(in the rows, 128 means zero)
Rows lie near named flat spaces through zero. A row that begins with a name and a colon came from that space; any other row is followed by the name of its block's space that it lies nearest.
fub-fomab: [108 139 130   4 106 113 102  95 113  93 120 133 179 118 161 154 186 141
 180 146 107 107]
fub-fomab: [125 136 111 149 168 169 110 143 151 139 127 161  93 143 126 125  91 128
 126  88 139 136]
korav-nak: [123  93 154 183 161 132 120 140 131 164 159 134  82 110 122 107 114 141
 104 123 156 127]
nuda-luzi: [122 130 116  86 109 151 140 152 114 126  85 143 146 105 145 124 100 115
 133 102 138 173]
korav-nak: [148 171 105 112 113 111 139 113 112 114  91 119 152 137 149 138 114 100
 121 133 115 132]
nuda-luzi: [130 109 156 120 140 152 120 169 143  97 129 111 129 117 125 132 125 103
 106 111 137 146]
korav-nak: [132 122 155  68 124  93  79 102 134 155 142 107 128  92 155 109 150 126
 114 154 124  98]
nuda-luzi: [129 140 129 161  74  75 140 110 135 124 148  90 156 134  76 129 136 128
 138 180  99 108]
fub-fomab: [ 71 139 156 132 111 182 114 164 143 131 144 154 122 130 118  95  77 101
 153 105 132 158]
kol-nes: [125 159 147 105 105 121 105 110 109 135 117 101 137 108 150 125 113  84
 106 136 137 129]
fub-fomab: [103 114 153 100 129 123 112 141 133 136 140 145 130 105 139 105 119 133
 146 134 127 133]
korav-nak: [142  99 146  74 164 110 125 187 156 127 106 158 134 101 178  72 101 128
 119 124 106 150]
kol-nes: [134 108 106  65 172 169 122 158 154  91 110 168 132 144 148 145 150 154
 153  87 119 137]
korav-nak: [157 174 106  90 126  95 154 137 127  98  79 136 169 152 178 108 110  98
 128 142  82 131]
kol-nes: [139 155  90  97 116 133 129 107 132 151 102 143 133 145 149 113 123 132
 135 121 111 123]
kol-nes: [151 151 118  93 148 144 107  88 115 132 117 113 117 143 174 145 164 114
 101 116 137  99]
korav-nak: [137 131 132  84 131 109 139 153 139 103 109 137 156 132 159 105 128 121
 136 139  96 132]
fub-fomab: [101 125 128  64 121 118 120 138 119  54 120 144 177 112 107 188 145 141
 190 128 121 143]
kol-nes: [103 124 165 124 113 140 133 159 125 137 131 130 131 114 147  85 101 101
 123 131 129 150]
korav-nak: [ 86  59 154 161 109 157 137 141 113 135 169 127 114  94  64 155 156 174
 153 120 173 150]
fub-fomab: [147 120 124 149 157 112 139 128 129 174 124 147 100 129 166  83 114 140
 105 131 126 120]
kol-nes: [105 117 200 165  93 101 141 150  93 103 147  78 148  88 116 127 116  80
 104 163 148 149]
kol-nes: [113 129 141 166 109 100 126 133 117 133 134 121 130  96  92 134  88 119
 131 142 141 146]
nuda-luzi: [ 95 121 186 189  77 125 161 175 145 128 165 101 141 142 103  61 104  93
 122 166 102 140]
nuda-luzi: [108 151 162 104 148 135  92  96 146 117 179 122 122 173 161 113 179 121
 141 151 101  65]
kol-nes: [153 145 115  80 168 149 108  96  99 107 101 124 122 129 180 176 162 115
 106  99 154 116]
fub-fomab: [134 133 114 168 129  94 173 140 111 109 114 144 145 137 121 132 109 137
 144 143 115 142]
nuda-luzi: [ 99 140 187 126 133 120 116 159 156 113 165 129 135 148 156  67 115  94
 133 157  91 111]
korav-nak: [136 136 107 134 117 101 145 113 108 158 106 141 130 115 139 115 107 138
 130 137 129 137]
kol-nes: [121 130 110 181 138  93 109 117 116 138 129 142 111  86  71 172  71 142
 141 124 160 147]
nuda-luzi: [112 134 156 150  97 132 122 154 145  71 148  90 154 131  71 156 122  95
 132 139 120 138]
fub-fomab: [146 182  78 187 126 147 114  84 153 154 136 121  99 184  93 141 111 121
 117 117 118  95]
fub-fomab: [129 103 146  96 135 165  76 128 148 121 144  97 112 103 105 161 154 121
 104 102 157 124]
korav-nak: [124 115 172 150 127  93 154 136 119  99 159 107 145 143 140 113 165 124
 127 172 107 106]
nuda-luzi: [146 116 140 150 161  98 115 131 146 125 148 122 113 127 126 125 133 135
 112 142 121 106]
korav-nak: [155 199  90 183 123 101 160  86 106 131 107 123 132 182 148 128 110 102
 116 147 104 104]
nuda-luzi: [118 125 126 106 125 149 148 136 112 170 107 158 121 125 178  78 115 131
 127 116 131 146]
kol-nes: [103 130 147 174  99 108 143 142 112 156 132 132 126 100 111  98  73 114
 130 144 138 156]
nuda-luzi: [150 118 145  16 103 138 108 115 136 129 114  87 155 123 184 107 200 114
 101 137 109 105]
fub-fomab: [112 127 147 185  99 148 175 169 112 111 121 118 139 134 110 115  96  97
 119 125 135 169]
[ 64 133 173 149  83 151  99 151 151 142 171 126 126 114  81  95  81 104
 153 136 128 143] -> fub-fomab
[130 126 133 133 128 104 164 136 108 141 115 144 137 128 165  92 122 132
 129 145 116 135] -> fub-fomab
[108 103 138 130 101 122 148 128 110 120 140 123 144 115 104 142 153 150
 152 142 135 136] -> korav-nak
[118 151  79  87 120 175 116 123 168 114 121 159 138 176 106 141 137 149
 174  99  99 120] -> korav-nak
[101 102 182 109 122 132 140 188 110  69 121 121 159  87 129 138 110  96
 134 125 144 177] -> kol-nes
[144 116 122 105 137 117 137 118 122 173 116 141 117 122 175  86 139 145
 113 133 123 119] -> nuda-luzi
[126  93 182 134 144 125 122 162 122 105 143 102 125  95 135 128 134 106
  98 131 149 141] -> korav-nak
[142 116 128  65 129 149 118 152 129 108  93 120 143 102 149 139 131 112
 112 102 138 155] -> nuda-luzi
[137 148 130 158 140 102 137 110 132 139 145 129 120 160 147 103 135 127
 123 154 104  95] -> korav-nak
[165 107 107  58  99 119 135 122 119 146  83 103 150  96 151 126 157 134
 100 125 131 142] -> nuda-luzi
[131 111 168 145 162 148 133 123  97 118 144 108 107 129 169 137 167 113
  92 123 159 116] -> kol-nes
[141 155  91  94 134 145 118 132 145 128  93 148 133 138 141 127 101 119
 132 102 116 139] -> korav-nak
[134 132 117  63 143 139  90 137 152  87 115 131 144 120 122 165 135 124
 142 107 122 130] -> kol-nes
[133 195  87 114 107 117 162  77 109 166 104 155 141 190 194  78 132 125
 146 150  83  96] -> fub-fomab
[130 117 150 177 148 114 127 129 143 133 165 119 107 144 118 113 137 133
 116 146 122 103] -> nuda-luzi
[147 111 130 116 184 134 110 130 135 135 129 144 100 124 162 127 138 139
 109 110 140 116] -> nuda-luzi
[121 142 146 156 158 139  94 101 108 172 141 129  81 109 155 121 103 109
  96 115 167 118] -> kol-nes
[145 135 100 113 160 147 136 129 124 109 102 149 126 144 150 151 133 134
 130 101 131 133] -> fub-fomab
[132 116 119 176 100 128 153 109 118 153 142 108 119 138  97 130 149 145
 119 140 136 120] -> nuda-luzi
[103 127 145  88 112 115  87 113 142 130 153 125 137 109 112 131 137 137
 155 144 121 111] -> fub-fomab

Each name stands for a flat space through zero: a line, a plane or more. A row that begins with a name and a colon came from that space; any other row is followed by the name of the space it lies nearest, among the names in its block.
dufi_tabe: [110 121 137 138 107 125  98 107 153 164 133 103  87 108 158 172 125 117
 138 130  96 129]
devit_megi: [134 146 121 144 135 117 112 131 144 127 149 130 154 133 119 137 102 148
 112 131 173 127]
dufi_tabe: [ 70 112 125 112  98 126 103 117 160 231 103  79  64 148 138 216 148 164
 117  94 130 106]
vovi_kas: [123 120 120 103 112 111 147 111 122  94 115 148 133 149 134 126 130 157
 106 132 151 132]
poz_zupe: [138 179 129 117  99  82 117  88 127 105 144 111 140  94 146 148 109 173
  74 160  60 142]
tuleb_loz: [109  99 123 116 117 146 138 116 144 151  97 136 101 147 150 132 115 106
 153 123 154 126]
dufi_tabe: [108 116 152 127  91 123  68 142 129 175 137  95 140 139 111 193 131 137
 144 124  96 153]
tav_soz: [145 120 133 102 115 103 156  70 108  60 128 182  98 127 158 102 151 156
  80 125 121 122]
poz_zupe: [131 152 109 131 150 114 132 150 137  97 150 129 141 123 125 128 127 156
 102 133 120 125]
poz_zupe: [140 123 125 133 144 139 124 135 139 113 129 158 140 140 135 111  97 111
 141 131 145 133]
dufi_tabe: [148 152 116 122 158 133 147 139 126 100 125 149 139 118 136  92 107 120
 120 140  85 129]
tuleb_loz: [125 104 122 131 129 175 149 116 120 157 135 164 114 138 115  73 148  97
 149  92 231 118]
tuleb_loz: [ 97 115 101 102 110 102 146 198 113  31 150  92 175 134 111 149 181 161
 136 161  89 173]
vovi_kas: [138 128 152 129 104 143  47  87 150 172 173 192 121 141 140 146  84 138
 109  97 152 148]
vovi_kas: [138 107 166 177 145 147  67 137 156 212 111 105 114 134 132 176  79  70
 185 122 121 113]
dufi_tabe: [107 135 102 121 142 141 135 150 139 136 153 131 112 128 120 124 158 152
 110 104 147 120]
dufi_tabe: [ 93 102  99 102 118 126 153 156 140 118 104 125 144 178 116 145 133 158
 131 123 202 131]
tav_soz: [114 105 112 112 118 127 167 106 133  97 109 140 100 133 156 113 141 123
 130 133 159 123]
tav_soz: [133 139 132 144 158 143 121 189 125 154 107  86 159 124 103 134 111  93
 171 144  65 132]
devit_megi: [135 116 146 143 175 133 114 183 109 165 114 117 129 161  79 153 161 142
 129  89 116  92]
tuleb_loz: [120 136 105 115 131 130 155 167 111 108 130 122 183 152  83 106 141 154
 123 128 189 137]
poz_zupe: [128 140  85 137 194 137 182 189 146  94 108 120 140 136 124  97 118 120
 139 139 139 104]
tuleb_loz: [143 122 112 138 186  98 164 132 149  83  94 152 106 161 147 136 110 156
  97 126 159  77]
dufi_tabe: [160 182 139 155 138  96 129 137  96 112 152  87 182  94  85 119 138 153
  98 148 105 123]
poz_zupe: [154 205 128 106 113  86 152  92  97 121 110 102 167  97 115 112 104 176
  64 162  54 129]
poz_zupe: [ 87 127 100  93  99 142 119 128 162 141 135 129 101 125 165 148 118 136
 130 132  92 158]
devit_megi: [114 117 118 112 124 134 150 170 104 103 126 112 154 137 100 116 167 131
 144 130 124 144]
tav_soz: [ 88  82 121 109  84 149 147 112 135 170  90 117 120 165 126 137 132 113
 165 118 232 134]
tuleb_loz: [130 147 133 129  93 153 107  68 138 172 158 150 108  91 151  99 106 105
 124 122 145 145]
tav_soz: [109 134 115 150 144 114 127 150 155 131 137  79  99 104 145 167 143 129
 132 138  94 113]
tav_soz: [131 123 138 108 133 109 129 166  84 103 128 126 161 158  77 139 179 176
 102 110 108 128]
dufi_tabe: [121 101 151 136  99 134  90 125 122 144 148 125 130 134 118 152 144 118
 149 118 146 145]
vovi_kas: [106  98 130 127 100 108 170 142 102 112  88  62 145 137 106 146 172 123
 159 151 163 127]
tuleb_loz: [136 126 155 141 100 147  97 121 103 153 161 118 141  98 108 115 151  97
 153 123 114 152]
devit_megi: [150 141 124 154 150 145 115 131 140 103 174 156 133  98 139  91 113  99
 137 132 131 137]
devit_megi: [124 122 124 116 128 131 150 146 106 129 109 122 152 151  96 116 145 139
 130 121 159 125]
vovi_kas: [116 129 122 116 122 126 138 140 122 132 118 110 132 131 120 135 141 137
 128 130 114 131]
dufi_tabe: [ 88  92 131 118  94 126 118 110 147 181 102 105  89 156 138 183 141 141
 137 109 175 117]
vovi_kas: [152 136 138 112 128 129 139 104 116 133  88 158 152 150 127 103  79 122
 124 137 132 128]
vovi_kas: [125 154 129  93  91 130 101 101 113 143 163 164 145 131 112 118 132 175
  80 107 128 155]
poz_zupe: [151 113 119 165 209 131 163 173 153 109  74 123 127 151 139 121  83  83
 168 144 139  84]
tuleb_loz: [148 155 144 144 102 148 102  59 132 175 161 154 117  89 142  93  98 104
 118 120 158 134]
devit_megi: [107 130 112 133  99 104 125 108 162 104 139 101 120 110 166 161 109 134
 129 161 139 143]
vovi_kas: [122 129 108 129 134  98 189 134 108  59 129  99 125 111 123 113 188 153
 107 142 146 111]
poz_zupe: [140 106 106 143 171 160 140 164 153  82 138 179 146 148 140  82  92  85
 167 132 187 135]
devit_megi: [147 166 136  74 119 163 125 126  71 167 132 182 165 139  77  63 138 154
  91  91  83 150]
vovi_kas: [116 114 135 121 102 153 117 139 122 160 116 114 149 133 116 125 117  95
 171 134 134 155]
tuleb_loz: [124  52 142 143 140 134 148 161 111  74 112 130 119 156 122 129 180  89
 183 124 171 121]
poz_zupe: [165 176 137 104 128 127 142 103  97 144  95 151 178 132 107  82  74 138
 100 141 100 134]
tav_soz: [135 100 136  71 128 140 180 155  66 103  53 150 162 179  92  88 150 126
 143 126  90 138]
vovi_kas: [151 173 135 144 154 107 122 116 116 143 150 122 119 104 111 129 145 167
  73 111  96  96]
tav_soz: [102  49 133 138 103 112 182 121 125  78  73  81  97 139 156 150 170  81
 192 158 179 119]
devit_megi: [119 105 122 120 121 138 138 159 118  64 149 125 129 106 142 110 164  96
 164 149  72 163]
devit_megi: [109  99 143 151 163 109 111 179 135 169  99  73  95 157 107 211 168 146
 137 103  99  83]
tav_soz: [121 128  89 142 176 146 180 184 150  83 114 105 130 109 147  94 121  80
 174 160 109 125]
dufi_tabe: [109 136  98 121 148 150 124 150 160 122 161 145  96 111 155 120 133 125
 126 118  94 135]
tav_soz: [145 166 132 149 154 132  97 144 142 153 148 117 135 100 129 134  97 119
 125 135  63 128]
tuleb_loz: [137 139 134 138  93 149 112  71 128 132 183 157 116  82 147  84 129 102
 126 125 163 151]
devit_megi: [139 136 135 107 120 146 126 113 109 131 132 158 125 118 130  95 129 119
 123 121  86 143]
poz_zupe: [142 117 135 139 176 143 122 163 129 157 100 146 134 167 105 130 109 121
 140 104 143 100]
[126 130 113 122 136 132 149 124 136 108 126 139 116 122 145 110 125 123
 126 133 128 126] -> tav_soz
[145 142 125 136 157  59 140 151 138  63  88 101 168 159 129 180  87 176
  99 171 103 110] -> tuleb_loz
[136 112 148 128 147 149 106 147 113 179 113 150 133 167  92 132 130 129
 133  88 150 112] -> poz_zupe
[112 160  79 116 152 117 154 173 161  81 135 112 149 120 145 127 103 149
 118 161  94 141] -> dufi_tabe
[ 91 115 111 109 111 120 131 143 147 151 102 102 124 160 127 173 126 156
 128 126 153 127] -> dufi_tabe
[106 128 126 164 100 104 106  96 174 126 158  74  84  75 183 179 124 109
 142 161 114 133] -> dufi_tabe
[112 121 125 115 122 121 121 126 146 126 117 119  95 123 161 159 125 128
 130 137  64 133] -> tuleb_loz
[107 110 128 137 121  74 115 114 143  97 154 113  84 140 139 201 183 200
  74 109 158  98] -> vovi_kas
[134 140 131 128 132 123 127 118 125 160 113 133 141 150 108 132 111 151
 107 114 170 111] -> devit_megi
[144 153 119 125 148 128 133 161 114  97 145 136 170 124 105 102 124 138
 118 137 105 140] -> dufi_tabe
[125 163 124  97 141 136 105 162 101 179 146 147 156 160  64 131 153 200
  71  76 118 122] -> poz_zupe
[100  78 125  99  79 157  86 116 158 124 144 184 128 165 159 140  94 110
 163 123 178 181] -> vovi_kas
[145 152 122 144 143 124 129 129 134  94 154 128 134  92 144 108 117 113
 127 150  90 136] -> dufi_tabe
[ 94 183  67  94 139 114 160 167 150 101 151 101 132 108 133 130 143 190
  79 141  74 138] -> poz_zupe
[109 127 107 108 118 142 131 130 153 126 125 138 118 128 156 125 105 118
 139 138 112 148] -> poz_zupe
[102 132 115 102 109 140 125 126 144 160 115 120 111 129 145 142 117 130
 132 129  95 142] -> tuleb_loz
[143 112 126 165 163 121 166 142 130  87 110 108 126 117 135 111 131  89
 159 150 158 103] -> poz_zupe
[101  80 128 121 108 143 136 103 138 156 114 143  82 156 139 140 155 125
 139  96 211 112] -> dufi_tabe
[ 99  89 106 109 154 158 162 192 115 115 121 132 114 158 103 112 195 126
 151  96 148 120] -> tuleb_loz
[125 189 121 113  91 135  99 100 130 169 171 121 146  84 126 115 108 147
  96 134  86 161] -> tuleb_loz
[105  74 119 136  99 121 153  76 171  98  99 130  76 131 200 144 105  87
 165 155 198 124] -> dufi_tabe
[118 133  96 114 132 138 157 101 153 115 133 165 103 131 157  98 114 140
 106 120 186 119] -> tuleb_loz
[137 133 143 116 130 112 124 130 105 121 117 126 128 132 118 140 145 148
 108 124  71 124] -> tav_soz
[144 176  99  99 185 154 167 184 103 153 100 153 183 163  67  69 110 159
  99 104 130 112] -> poz_zupe
[177 143 158 174 150  92 106 102 125  61 165 135 119  78 158 128 123 110
 115 157  58 121] -> tav_soz
[136 112 157 129 142 138 108 107 127 167 106 139  63 119 155 146 138 104
 133 106  40 106] -> devit_megi
[104 116 113 131 126 133 158 145 130 130 118  89 112 117 128 130 162 115
 149 133 139 121] -> devit_megi
[121 102 134 125  78 115 128  83 147 115  98 125 143 141 162 144  73 104
 158 168 184 153] -> tuleb_loz
[144 104 162 162 111 101 115  86 131 112 119 107 106 108 157 156 122  96
 149 152 126 119] -> poz_zupe
[140 132 135 137 131 139 104 144 120 111 166 142 145 113 118 113 137 116
 135 126 107 148] -> dufi_tabe

Each name stands for a flat space through zero: a line, a plane or more. A row that begins with a name and a colon came from that space; any other row is followed by the name of the space it lies nearest, among the names in its block.
rosi-toma: [135 100 161 119 176 145 115 131 134  86 105 144  98 134 116 123 126 149
 137  95 160 136]
zif-nin: [210 109 108 113 109  77 133 128  79 178 117 102  80 156 142 124 158 125
 130 148 130 165]
mov-zekuv: [139 132 139 154 129  74 132 133  96 100 136 136  96 116 152 133 130 131
 145 109 159 134]
zif-nin: [126 155 116 119 132 147 132 132 145 112 176 120 103 118 149 119 130 160
 127 181 115 112]
rosi-toma: [109 114 158 108 168 190 130 122 176 112 121 150 130 150 116 136 115 138
 117 138 127 129]
tudis-veme: [127 130  84 112 171 189  84 143 147 177 121  92 148 142  87  89 135 148
 142 159  69 138]
diz-puriz: [137 130 137 107 125 156 136 118 110 105 156 109 110 127 119 124 123 142
  98  96 134  99]
diz-puriz: [107 175  64 136  60 143 142 120 147 198  89 117 156 141 124 192 124 138
 148 221 101 113]
rugif-zumat: [102 179 118 135  73 149 168 119 129 121 127 137  96  98 157 129 143 125
 122 121 147  74]
zif-nin: [131  92 164 133 140  85 135 133 145  94  93 163 141 105 111 115 138 100
 151  83 162 162]
zif-nin: [121 142 110  84  99 169 169  91 167 161 162 113 118 107 116 150 119 111
 107 149 103 104]
diz-puriz: [138 124 123  88  64 150 155 101 112 153 171  99 159 126 127 128 122  97
  55 101 103  89]
zif-nin: [143 121  88 101 131 130 108 119 135 149 144 107  97 114 142 139 121 159
 140 179 114 118]
tudis-veme: [137 106 172 139  93  99 142 119  90 124 129 155 140 172 190 156 114 100
  69 109 155 119]
mov-zekuv: [121 138 172 135 119 144 176 133 158  93  82 155 154 135  65 135 145 107
 140  87 156 152]
tudis-veme: [ 99 139 170 155 102 106 159 128 128  80  91 193  74  94 202 115 148 108
 133  83 199  93]
mov-zekuv: [112 148 124 113  98 185 142 125 151 132 129 123 165 153 109 150 121 143
 100 163 110 105]
rosi-toma: [130 130 117 106 128 119 141 117 149 112 159 121 101  75 121 111 134 129
 144 124 129 120]
mov-zekuv: [123 187  92 143  85 119 144 154 138 127 197  85 216 120  71 112 136 138
 129 192  64 143]
diz-puriz: [118 148 122 122 107 144 165 127 173 144  97 135 151 112  77 125 149 103
 153 133 118 146]
zif-nin: [ 88 131 136 103 121 173 137 109 170 110 169 141 137 109 154 138 103 132
  95 148 118  85]
rugif-zumat: [108 165  97 170 108 120 111 141  84 163 126 112 138 134 156 114 132 119
 127 122 109 106]
mov-zekuv: [150 123 125 166 125  67 107 156  74 123  95 121 141 127 115  97 151 118
 153  81 144 155]
rugif-zumat: [138  89 111 115 147 109 101 120 132 162 110 114 158 127  95 137 115 112
 141 120 109 158]
diz-puriz: [118 133 108 150 125 122  95 142 105 135 115 115 162 146 123 141 116 148
 133 143 118 124]
tudis-veme: [135 121 157 119 133 154 150 130 154 122  84 159 110 149 127 126 147 123
 130 129 151 140]
rugif-zumat: [156  55 115  64 132 156  88 104 124 159 110 107 136 145 121 144 106 139
  89 118 119 114]
diz-puriz: [109 152 135 165 157  73 149 127 151 132 170 149 114 102 154 129 124  96
 167 153 118 165]
mov-zekuv: [125 162 109 151 119  97 126 149 118 108 168 114 134  98 131  97 142 140
 148 148 114 129]
tudis-veme: [135 123  80 113 119 126 107 130 140 153  92 108 133 110  92 140 133 152
 166 160 119 133]
tudis-veme: [126 125 138 116 142 127 148 115 159 121 143 133 124 117 107 146 119 120
 139 135 127 145]
zif-nin: [103 151 121 132 122 176 129 133 141 126 109 119 163 138  85 136 124 139
 127 123 116 114]
rosi-toma: [125 108 117 112 137 127 116 114 136 117 106 117 134 112  82 165 107 144
 149 111 141 129]
diz-puriz: [119 145 153 144 155 135 147 127 136 126 149 147  97 136 159 115 132 112
 126 127 130 134]
rosi-toma: [134 115 105 126 150 112 108 122 131 150 123 113 131 128 105 155 111 137
 155 147 116 150]
mov-zekuv: [130 147  83 137 130 146  69 164  93 130 161  83 160 134 132  76 136 176
 118 161  84 106]
diz-puriz: [115 133 120 144  93  98 139 128 142 179 133 145 175 140 166 131 129  82
 115 173  97 145]
mov-zekuv: [158  95 155 111 113 101 161 100 128 145 122 124 168 172  77 205  99  99
 108 121 131 173]
zif-nin: [185 122  99 111 122  80 150 107 100 188 139  94  72 115 120 128 146  98
 147 119 118 160]
rosi-toma: [107 115 162 119 153 187 126 126 160 113 102 154 144 166 122 144 115 136
 108 131 135 124]
tudis-veme: [ 99 171  99 187  65  93 102 173  85 132  96 149 140 105 216  60 172 125
 133 137 137  85]
diz-puriz: [133 106 125 136 145  69 112 128 127 120 144 134 126 102 142 129 119 121
 152 133 132 152]
zif-nin: [154  29 139  78 127  89 104 107 147 132  63 151 137 105 117 143 121 107
 132  89 163 149]
rugif-zumat: [125  88 132  79 141 158 138  95 176 143  98 144  96 101 119 139 123 112
 132 110 141 121]
zif-nin: [116 113 120 117 148 144 108 117 124 130 133 114 128 111 114 123 113 127
 125  92 122 112]
rosi-toma: [121  99 123  98 165 160 110 113 158 110 103 118 132 117  63 161 103 156
 152 112 136 131]
rosi-toma: [135 122 145 145 153 130 107 139  96 140 150 132 115 165 184 101 128 122
  97 127 118 128]
diz-puriz: [136  83 117 117 117  84 114 117 130 169 102 134 152 112 135 125 127  85
 131 111 121 149]
mov-zekuv: [144 111 141 151 137 101 102 141  74 109  90 135  99 144 152 123 134 142
 132  83 168 124]
mov-zekuv: [148 125 122 164 122  49 119 134  72 141 124 124 113 122 152 127 133 107
 147  98 143 148]
rosi-toma: [107  81  90  94 146 152  64 117 152 150 110 121 148 112 137 142  97 156
 130 157 110 104]
rugif-zumat: [140 118 117  94  83 127 142 104 118 115 138 110 121 109 116 164 115 142
 107 117 145  95]
tudis-veme: [ 94 162 134 128  99 140 154 124 143  92 195 126 150  88 136 110 122 120
 102 119 115  89]
tudis-veme: [129 121 144 119 113 134 139 119 129 138 166 124 168 156 136 143 110 110
  82 141 105 129]
rosi-toma: [115 116  99 139 131 148  86 105  72 187 129  74 200 193  81 214  60 130
  91 106  87 118]
rugif-zumat: [141 173 130 155  84 106 135 159  91  98 191 122 136 150 187 104 144 156
  93 186 120 110]
tudis-veme: [109 139 110 125 102 116 143 126 171 135 119 144 143  94 129 132 135 119
 152 168 123 130]
rugif-zumat: [138 104 143 123 170 153  96 132 110 127 129 127 111 164 149 120 118 146
 107 121 128 126]
mov-zekuv: [ 89 204 139 164  78 144 202 122 150 140 142 142 156 131 116 150 135  86
 123 135 116 121]
rugif-zumat: [131 132 144 151 135 162 116 133  82 146  83 125 130 197 127 151 121 134
 103  96 139 120]
tudis-veme: [155 149  90 146 113  85 113 150  92 126 138  88 142 120  90 124 139 156
 160 146 116 147]
rugif-zumat: [ 93 176 142 168 141 116 172 133 161  99 111 151 120  90  85 130 141 107
 187 101 147 148]
zif-nin: [114 158 134 149 127 142 134 125  99 138 171 118 121 146 162 122 119 117
  95 117 112 104]
rosi-toma: [ 96 117 151 105 154 178 139  97 171 131 163 140 138 144 134 171  85 120
  95 144 112 115]
diz-puriz: [111 160 102 141  84 129 150 132 165 175  98 146 155 142 140 156 139 119
 147 213 109 139]
rugif-zumat: [139  87 119 135 175 113  85 114  94 187 108 116 119 163 142 150 101 110
 127 106 115 149]
[ 93 145 151 135 123 159 158 133 174  97  93 148 179 114  58 130 134 112
 146  97 135 137] -> zif-nin
[136 147  84 103  97 118 133 137 146 125 159 107 108  49 128  58 167 132
 148 140 110 107] -> rosi-toma
[139  74 149 118 155 119  93 121  79 129 136 109 149 127 118  90 115  94
  87  18 125 123] -> diz-puriz
[140 115 150 114 142 114 155 108 145 113 151 130 122 129 101 166 110 120
 130 125 136 153] -> tudis-veme
[156 140 143 132 141 100 151 138 117  91 145 126  77  95 120  85 160 128
 152  94 151 143] -> rosi-toma
[139  88 138  83 133 142 134 114 176 116 109 140 135 118  97 146 123 134
 132 142 138 142] -> mov-zekuv
[129  94 104 128 120  80 104 109 113 129  77 118 145 115  82 209  91 144
 167 111 157 139] -> rosi-toma
[132 109 103 163 178  99  49 161  84 115  83 114 130 134 116 114 124 174
 176 114 139 144] -> zif-nin
[127 147 117 122 117 122 160 136 193 130 104 151 124 101 107 122 157 127
 178 190 127 160] -> rosi-toma
[110 135 139 140 119 102 159 111 142 142 136 146 129 109 139 143 121  83
 133 111 131 137] -> zif-nin
[136 116 136 122 110 163 126 143 134 141  61 126 195 175  62 133 140 125
 118 118 122 149] -> rugif-zumat
[120 125 138 137 123 166 105 145 107 132 100 132 156 170 141 111 132 135
  94 116 125 110] -> rosi-toma
[117 121 114 105 102 138 146 121 180 152  95 142 152  99 104 121 144 104
 144 144 118 135] -> mov-zekuv
[122  85 139  79 109 135 150  89 170 141 124 143 134  97 124 149 113  91
 107 105 133 118] -> zif-nin
[106 148 169 171 109  99 173 134 137 119  98 167 166 137 116 137 138  74
 137  93 146 157] -> zif-nin
[148  89 139  96 103 124 131 132 164 112  78 154 149 134 115 142 140 140
 131 162 151 146] -> zif-nin
[127 100  97 112 140 122  88 121 111 127 125  89 160 101  68 137 105 142
 140  86 116 123] -> rugif-zumat
[126 117 171 124 176 176 130 123 119  98 106 146  68 141 138 108 133 133
 116  60 164 110] -> tudis-veme
[186 120 139 109 134 109 139 157 139  86 118 128 103 125  96  89 174 161
 157 156 148 170] -> zif-nin
[118 137 135 130 129 174 128 131 126 140 111 124 149 160 112 127 127 126
 107 115 117 119] -> mov-zekuv
[133 128  97 135 113 110 105 143 122 156 112 123 139 125 146 110 142 132
 141 162 113 133] -> rosi-toma
[136 108 125 144 152  99 106 129 111 151 100 138 108 140 152 134 126 121
 147 125 138 147] -> tudis-veme
[134 191 144 147  91 124 197 163 185 132 142 175 106 116 182  46 206  96
 143 210 115 155] -> rosi-toma
[ 94 112 137 115 120 125 138  98 162 145 171 146 154 113 165 155  93  91
  97 142 109 115] -> tudis-veme
[144 123 120 100 113  88 160 114 168 104 149 131 107  71 105 139 135 129
 163 152 141 146] -> diz-puriz
[143  92 114 118 113 122  90 135 116 144  78 133 145 160 145 152 122 154
 123 162 138 128] -> zif-nin
[111 125 113 121 168 155  97 117 110 121 157 101 102 103 124 113 108 143
 126  82 119  95] -> tudis-veme
[149  97 121 108 153 141  85 138 114 117 134 106 140 145 114 117 120 164
 116 135 118 130] -> mov-zekuv
[157  86 106 109 129 113  98 112  88 175 103 103 116 139 129 138 119 118
 117  96 125 128] -> zif-nin
